Below are the code and all the weights of a small trained network. Each question names an input and a class and asks about switching units off, where a switched-off unit gives its printed mean instead of its output.

import numpy as np


def w(rows, s, z=0):
    codes = np.array(rows[::2]) - 128.0
    scale = np.full(codes.shape[1], s)
    scale[-1] = z or s
    return codes * scale


def f(y):
    return y / 2 * (1 + np.tanh(0.7978845608 * (y + 0.044715 * y**3)))


def log_softmax(a):
    a = a - a.max(-1, keepdims=True)
    return a - np.log(np.exp(a).sum(-1, keepdims=True))


def net(x, mask):
    res = np.array(x, float).reshape(1, 5) / 4 @ E
    y = f(res @ A[0][:, :-1].T + A[0][:, -1])
    res = res + np.where(mask, y, B[0][:, -1]) @ B[0][:, :-1]
    return log_softmax(res[-1] @ U[:, :-1].T + U[:, -1])


A, B = {}, {}
E = w([
[128,128,129],'x0',
[165,131,248],'x1',
[46,64,157],'x2',
[73,221,148],'x3',
[128,129,129],'x4',
],0.014)
A[0] = w([
[45,252,149,219],'n1',
[126,234,153,192],'n2',
[28,94,88,167],'n3',
[145,128,21,189],'n4',
[184,186,158,113],'n5',
[44,62,136,253],'n6',
[138,19,133,190],'n7',
[207,100,154,179],'n8',
[62,70,206,76],'n9',
[89,66,132,241],'n10',
[32,132,100,101],'n11',
[140,169,9,166],'n12',
],0.013,0.0063)
B[0] = w([
[69,98,161,243],'n1',
[89,120,213,205],'n2',
[103,98,39,227],'n3',
[167,191,100,220],'n4',
[146,96,202,171],'n5',
[133,139,50,248],'n6',
[166,161,114,230],'n7',
[170,77,137,185],'n8',
[120,249,150,202],'n9',
[148,155,42,217],'n10',
[95,88,82,192],'n11',
[106,181,135,222],'n12',
],0.014,0.015)
U = w([
[171,171,123,244],'0',
[24,183,154,133],'1',
[151,96,77,1],'2',
[28,24,95,78],'3',
[184,7,156,187],'4',
[85,51,198,41],'5',
],0.014,0.008)

Each question gives the input, the list of numbers given to net, and the class t.
The units are the neurons (one row each of A and B). Each row of codes is followed by its name. A weight is (code - 128) times the scale printed after its matrix; where a second scale follows, it is the last column's (A, B and U).
mask holds one flag per neuron, in row order. A switched-off neuron (its flag False) gives its mean, the last column of its row in B, instead of its output. The means were averaged over made-up inputs and are rounded, as every weight is.
A unit's drop is (log p(t) with every unit on - log p(t) with that unit switched off) / (log p(t) with every unit on - log p(t) with every unit switched off).
The circuit of an input: a set's keep is (log p(t) with only the set's units on - log p(t) with every unit switched off) / (log p(t) with every unit on - log p(t) with every unit switched off). Starting from all 12 units, units are removed one at a time, each time the one whose removal leaves the highest keep (on an exact tie, the one counted first), for as long as the keep stays at least 0.8.
circuit, biggest first: the units of the circuit, biggest drop first
unit that matters most: the unit with the biggest drop
k most important neurons: the k neurons with the biggest drops, biggest first
drop when u is switched off: that unit's drop, to one decimal
input [3,1,-1,-5,-1], class 4: circuit, biggest first => [n9; n8]
input [-1,-1,1,0,-3], class 2: circuit, biggest first => [n9; n2]
input [4,0,2,-2,2], class 2: circuit, biggest first => [n12; n2]
input [8,-1,3,-4,8], class 2: unit that matters most => n12
input [2,-8,1,0,-2], class 2: 3 most important neurons => [n4; n3; n9]
input [8,-2,3,0,6], class 2: 2 most important neurons => [n1; n2]
input [3,2,8,-6,-6], class 0: 2 most important neurons => [n9; n7]
input [0,1,8,0,4], class 0: 2 most important neurons => [n9; n1]
input [-7,2,0,-1,-1], class 4: 3 most important neurons => [n9; n4; n12]
input [7,-7,3,0,3], class 2: 3 most important neurons => [n4; n1; n2]
input [1,-4,-5,1,-3], class 1: 3 most important neurons => [n12; n7; n10]
input [8,-3,1,1,3], class 3: 2 most important neurons => [n9; n7]
input [1,0,6,-7,3], class 2: drop when n11 is switched off => -0.1
input [5,5,-1,-6,-2], class 4: circuit, biggest first => [n8]
input [6,0,-8,4,-3], class 1: drop when n12 is switched off => 0.2
input [2,0,2,-2,1], class 2: circuit, biggest first => [n12; n2]
input [0,5,4,-6,5], class 0: drop when n9 is switched off => 0.2
input [-4,7,-5,1,-7], class 5: drop when n2 is switched off => 0.2
